Below is a small trained network, with its code and all its weights. Each question gives an input and a target symbol and asks what happens when units are switched off, that is, made to give their printed mean instead of their output.

import numpy as np


def w(rows, s, z=0):
    codes = np.array(rows[::2]) - 128.0
    scale = np.full(codes.shape[1], s)
    scale[-1] = z or s
    return codes * scale


def norm(h):
    return h / np.sqrt((h * h).mean(-1, keepdims=True) + 1e-5)


def f(y):
    return np.maximum(y, 0)


def softmax(a):
    e = np.exp(a - a.max(-1, keepdims=True))
    return e / e.sum(-1, keepdims=True)


def log_softmax(a):
    a = a - a.max(-1, keepdims=True)
    return a - np.log(np.exp(a).sum(-1, keepdims=True))


def net(x, mask):
    ids = ['ΔΘβγεστψ'.index(c) for c in x.split()]
    T = len(ids)
    res = E[ids] + P[:T]
    r = norm(res)
    for j in range(2):
        rows = slice(2 * j, 2 * j + 2)
        q, k, v = (r @ M[0][rows].T for M in (Q, K, V))
        z = softmax(np.where(np.tri(T) > 0, q @ k.T / 2**0.5, -1e9)) @ v
        o = O[0][rows]
        res = res + np.where(mask[j], z, o[:, -1]) @ o[:, :-1]
    y = f(norm(res) @ A[0][:, :-1].T + A[0][:, -1])
    res = res + np.where(mask[2:6], y, B[0][:, -1]) @ B[0][:, :-1]
    return log_softmax(norm(res)[-1] @ U[:, :-1].T + U[:, -1])


Q, K, V, O, A, B = {}, {}, {}, {}, {}, {}
E = w([
[159,145,198,149,173,136,160,125],'Δ',
[132,108,188,77,98,210,77,96],'Θ',
[62,98,148,189,207,143,194,153],'β',
[62,137,109,148,160,199,188,190],'γ',
[67,154,121,99,120,75,111,152],'ε',
[157,112,168,135,123,103,176,255],'σ',
[119,78,133,195,189,59,81,155],'τ',
[224,207,179,218,163,209,17,230],'ψ',
],0.0073)
P = w([
[178,66,67,113,82,115,119,92],'0',
[105,101,223,143,253,227,136,191],'1',
[84,213,63,135,60,94,158,73],'2',
[25,119,176,177,197,225,96,160],'3',
[80,218,83,115,83,83,157,96],'4',
[127,122,217,127,232,182,104,183],'5',
[85,218,86,120,89,96,149,88],'6',
[93,116,209,130,220,203,98,192],'7',
[91,218,85,112,94,102,148,92],'8',
[140,121,214,111,232,197,74,171],'9',
[98,213,84,115,98,115,146,89],'10',
],0.0059)
Q[0] = w([
[155,160,230,158,155,199,40,233],'H1',
[90,91,193,139,192,151,1,210],'H1',
[115,152,35,100,13,76,219,79],'H2',
[172,201,29,99,49,118,119,52],'H2',
],0.0061)
K[0] = w([
[217,80,167,42,92,127,53,104],'H1',
[172,20,106,110,83,83,39,167],'H1',
[45,254,187,108,133,66,168,193],'H2',
[40,207,166,74,155,87,83,126],'H2',
],0.006)
V[0] = w([
[174,184,241,177,170,132,86,159],'H1',
[225,131,154,139,130,157,172,23],'H1',
[121,158,103,55,121,52,3,54],'H2',
[146,229,149,83,61,168,113,190],'H2',
],0.0051)
O[0] = w([
[136,132,194,141,36,54,114,117,149],'H1',
[69,232,152,69,133,49,150,143,20],'H1',
[73,241,103,155,141,90,68,254,9],'H2',
[119,77,116,9,232,120,183,229,2],'H2',
],0.0058,0.0015)
A[0] = w([
[43,72,253,155,123,142,131,121,46],'N1',
[104,160,101,28,66,156,60,187,3],'N2',
[223,87,160,90,239,172,44,141,61],'N3',
[12,119,214,98,169,145,17,175,99],'N4',
],0.0044,0.0027)
B[0] = w([
[254,143,147,96,74,82,162,33,202],'N1',
[111,31,87,143,72,136,14,32,160],'N2',
[90,128,139,143,117,214,180,61,206],'N3',
[179,148,151,72,180,118,182,204,255],'N4',
],0.0063,0.0033)
U = w([
[221,51,160,59,118,83,221,224,167],'Δ',
[146,48,160,42,61,177,57,76,218],'Θ',
[72,57,63,128,200,254,174,170,118],'β',
[43,155,84,73,212,97,76,233,219],'γ',
[167,197,182,94,122,47,196,73,4],'ε',
[118,48,114,144,174,160,209,54,66],'σ',
[178,48,112,236,77,49,78,67,171],'τ',
[177,220,160,204,65,210,37,196,14],'ψ',
],0.0062,0.0013)

Each question gives the input, a string of symbols that net reads in full, and the target symbol t.
The units are the heads (2 rows each of Q, K, V and O) and the neurons (one row each of A and B). Each row of codes is followed by its name. A weight is (code - 128) times the scale printed after its matrix; where a second scale follows, it is the last column's (O, A, B and U).
mask holds one flag per unit, heads first, then neurons. A switched-off unit (its flag False) gives its mean, the last column of its rows in O or B, instead of its output. The means were averaged over made-up inputs and are rounded, as every weight is.
A unit's drop is (log p(t) with every unit on - log p(t) with that unit switched off) / (log p(t) with every unit on - log p(t) with every unit switched off).
The circuit of an input: a set's keep is (log p(t) with only the set's units on - log p(t) with every unit switched off) / (log p(t) with every unit on - log p(t) with every unit switched off). Starting from all 6 units, units are removed one at a time, each time the one whose removal leaves the highest keep (on an exact tie, the one counted first), for as long as the keep stays at least 0.8.
units of the circuit, in order: the units of the circuit, biggest drop first
unit that matters most: the unit with the biggest drop
top k neurons: the k neurons with the biggest drops, biggest first
heads that matter: for each layer, one digit per head in row order, 1 if its drop is at least 0.15 and else 0, layers parted by /
drop of u: that unit's drop, to one decimal
input ε σ σ ε β ψ γ τ ψ Θ, target β: heads that matter	11
input β ε τ τ σ β γ τ ε Δ, target τ: unit that matters most	H2
input ε β ε τ γ ε ψ ε, target β: heads that matter	10
input Θ τ γ τ Θ ε τ γ, target γ: units of the circuit, in order	(H2 H1)
input ψ Δ ε τ γ γ Θ ψ β τ, target Δ: units of the circuit, in order	(H1 H2 N4)
input ψ ψ ε ε ψ σ β Δ, target Δ: units of the circuit, in order	(H2 H1)
input Δ ε β Θ, target ε: units of the circuit, in order	(H1 N1)
input Θ τ σ Δ τ ψ γ β γ σ, target γ: heads that matter	11
input ψ ε τ Θ β Θ, target Δ: units of the circuit, in order	(N4 H2)
input Δ ε τ τ τ ψ τ ε, target ε: units of the circuit, in order	(H2 H1)
input σ σ ψ ε Θ γ τ ε β ε, target σ: units of the circuit, in order	(H2 N3)
input ψ Θ ε γ, target Δ: units of the circuit, in order	(H1 N1 H2)
input ψ γ Δ ε ψ ψ ψ ε, target Δ: top 2 neurons	(N4 N1)
input Δ ψ Θ Δ Δ τ, target ε: unit that matters most	H1
input τ τ σ τ Δ τ ε Θ, target ψ: drop of H2	1.3
input ψ Θ ψ σ, target Δ: drop of H1	0.3
input τ σ τ Δ Θ τ ε σ σ σ, target ψ: drop of H2	1.1
input ε ψ Θ γ γ Θ γ τ, target β: drop of H1	0.9
